Below is a small trained network, with its code and all its weights. Each question gives an input and a target symbol and asks what happens when units are switched off, that is, made to give their printed mean instead of their output.

import numpy as np


def w(rows, s, z=0):
    codes = np.array(rows[::2]) - 128.0
    scale = np.full(codes.shape[1], s)
    scale[-1] = z or s
    return codes * scale


def norm(h):
    return h / np.sqrt((h * h).mean(-1, keepdims=True) + 1e-5)


def f(y):
    return np.maximum(y, 0)


def softmax(a):
    e = np.exp(a - a.max(-1, keepdims=True))
    return e / e.sum(-1, keepdims=True)


def log_softmax(a):
    a = a - a.max(-1, keepdims=True)
    return a - np.log(np.exp(a).sum(-1, keepdims=True))


def net(x, mask):
    ids = ['ΘΛΨμξπφ'.index(c) for c in x.split()]
    T = len(ids)
    res = E[ids] + P[:T]
    r = norm(res)
    for j in range(3):
        rows = slice(2 * j, 2 * j + 2)
        q, k, v = (r @ M[0][rows].T for M in (Q, K, V))
        z = softmax(np.where(np.tri(T) > 0, q @ k.T / 2**0.5, -1e9)) @ v
        o = O[0][rows]
        res = res + np.where(mask[j], z, o[:, -1]) @ o[:, :-1]
    y = f(norm(res) @ A[0][:, :-1].T + A[0][:, -1])
    res = res + np.where(mask[3:7], y, B[0][:, -1]) @ B[0][:, :-1]
    return log_softmax(norm(res)[-1] @ U[:, :-1].T + U[:, -1])


Q, K, V, O, A, B = {}, {}, {}, {}, {}, {}
E = w([
[97,150,97,233,108,108],'Θ',
[111,189,130,189,163,4],'Λ',
[31,71,153,126,125,39],'Ψ',
[119,168,165,149,118,198],'μ',
[79,215,100,124,164,17],'ξ',
[85,100,177,104,63,181],'π',
[104,151,7,164,202,139],'φ',
],0.02)
P = w([
[7,181,143,254,24,197],'0',
[78,187,104,186,24,175],'1',
[77,167,117,185,58,190],'2',
[174,178,90,140,17,132],'3',
[114,176,128,151,89,161],'4',
[203,191,101,120,59,120],'5',
[165,165,135,129,111,122],'6',
[168,166,159,140,150,115],'7',
[188,156,160,124,168,108],'8',
[222,148,164,88,184,97],'9',
[222,153,185,91,195,95],'10',
[237,203,204,94,204,108],'11',
],0.0086)
Q[0] = w([
[98,158,153,170,87,84],'H0',
[129,164,181,134,113,158],'H0',
[85,144,62,136,147,88],'H1',
[127,221,155,62,102,120],'H1',
[102,117,7,126,202,90],'H2',
[167,157,97,194,141,237],'H2',
],0.02)
K[0] = w([
[172,99,159,53,185,135],'H0',
[142,146,126,99,170,121],'H0',
[168,149,94,120,254,78],'H1',
[155,85,140,86,127,147],'H1',
[118,158,141,135,165,81],'H2',
[208,139,139,171,160,146],'H2',
],0.033)
V[0] = w([
[103,79,121,138,128,23],'H0',
[145,184,66,191,223,133],'H0',
[142,39,111,177,120,191],'H1',
[114,138,3,121,175,111],'H1',
[103,145,192,71,117,53],'H2',
[140,191,215,94,121,142],'H2',
],0.044)
O[0] = w([
[131,124,175,62,67,22,191],'H0',
[184,182,24,118,72,172,143],'H0',
[101,24,78,86,143,112,3],'H1',
[155,162,79,152,186,4,217],'H1',
[166,137,155,26,171,137,220],'H2',
[200,134,136,142,228,134,138],'H2',
],0.023,0.028)
A[0] = w([
[76,138,144,189,227,28,131],'N0',
[224,164,44,200,177,208,46],'N1',
[88,253,181,161,124,146,164],'N2',
[216,1,166,150,93,171,3],'N3',
],0.03,0.0035)
B[0] = w([
[74,233,40,73,108,167,250],'N0',
[144,49,117,63,162,4,210],'N1',
[148,106,184,248,185,75,239],'N2',
[208,189,181,164,211,156,169],'N3',
],0.027,0.024)
U = w([
[75,124,103,184,71,126,191],'Θ',
[177,254,139,150,128,135,2],'Λ',
[52,95,207,38,107,67,29],'Ψ',
[136,24,165,142,206,83,27],'μ',
[155,202,150,114,163,117,203],'ξ',
[56,180,156,112,187,242,232],'π',
[68,158,12,62,125,124,140],'φ',
],0.0082,0.0033)

Each question gives the input, a string of symbols that net reads in full, and the target symbol t.
The units are the heads (2 rows each of Q, K, V and O) and the neurons (one row each of A and B). Each row of codes is followed by its name. A weight is (code - 128) times the scale printed after its matrix; where a second scale follows, it is the last column's (O, A, B and U).
mask holds one flag per unit, heads first, then neurons. A switched-off unit (its flag False) gives its mean, the last column of its rows in O or B, instead of its output. The means were averaged over made-up inputs and are rounded, as every weight is.
A unit's drop is (log p(t) with every unit on - log p(t) with that unit switched off) / (log p(t) with every unit on - log p(t) with every unit switched off).
The circuit of an input: a set's keep is (log p(t) with only the set's units on - log p(t) with every unit switched off) / (log p(t) with every unit on - log p(t) with every unit switched off). Starting from all 7 units, units are removed one at a time, each time the one whose removal leaves the highest keep (on an exact tie, the one counted first), for as long as the keep stays at least 0.8.
units of the circuit, in order: the units of the circuit, biggest drop first
unit that matters most: the unit with the biggest drop
top k neurons: the k neurons with the biggest drops, biggest first
which heads matter: for each layer, one digit per head in row order, 1 if its drop is at least 0.15 and else 0, layers parted by /
drop when u is switched off: that unit's drop, to one decimal
input Θ μ π φ Λ Λ, target φ: which heads matter -> 010
input μ μ φ Ψ Θ Θ, target φ: units of the circuit, in order -> [H1, N0]
input Ψ Λ Λ Θ Λ Θ Θ π μ Θ Θ, target μ: unit that matters most -> H0
input Ψ Θ Θ, target Ψ: which heads matter -> 110
input φ Λ Λ Λ Λ π φ, target φ: top 3 neurons -> [N2, N0, N3]
input φ Θ Θ μ Λ, target μ: units of the circuit, in order -> [H0, N1]
input μ Λ Λ Λ Θ π φ π, target φ: which heads matter -> 100
input Θ Ψ Ψ, target Ψ: which heads matter -> 000
input Ψ Λ μ μ, target μ: units of the circuit, in order -> [H2, N1, H1]
input Λ Θ μ Λ Θ Θ Ψ Ψ Θ, target Ψ: which heads matter -> 100
input Θ Λ μ ξ Λ π Λ, target π: which heads matter -> 100
input Λ φ μ, target φ: which heads matter -> 110
input Λ Λ Θ Θ Λ Θ Θ Θ μ, target μ: units of the circuit, in order -> [N1, H2, H1]
input μ Λ φ Ψ Θ Θ Ψ Λ, target Ψ: which heads matter -> 101
input φ μ Λ π Θ φ μ Λ, target φ: top 3 neurons -> [N0, N1, N3]
input Λ Λ Ψ, target Ψ: units of the circuit, in order -> [H0]
input Θ Θ φ Λ Λ Θ φ ξ, target φ: top 2 neurons -> [N2, N3]
input μ Θ Λ Λ Λ Λ π μ ξ φ ξ, target φ: top 3 neurons -> [N0, N2, N3]
input Ψ π Λ Λ Ψ Λ π Λ π φ φ Ψ, target φ: top 3 neurons -> [N0, N2, N3]
input π π Θ Θ μ π μ, target π: top neuron -> [N2]
input Λ Ψ Ψ ξ Λ φ μ ξ μ Λ Θ, target μ: top 3 neurons -> [N1, N0, N2]
input Θ Λ Λ μ Λ Θ Ψ Λ Θ Θ π Θ, target π: drop when H0 is switched off -> 0.8
input Λ Θ φ Θ Ψ Ψ Λ, target Ψ: drop when H0 is switched off -> 1.0
input π φ Θ ξ Λ π Θ, target π: drop when H2 is switched off -> 0.0
input Λ φ Θ, target φ: drop when N0 is switched off -> -0.1
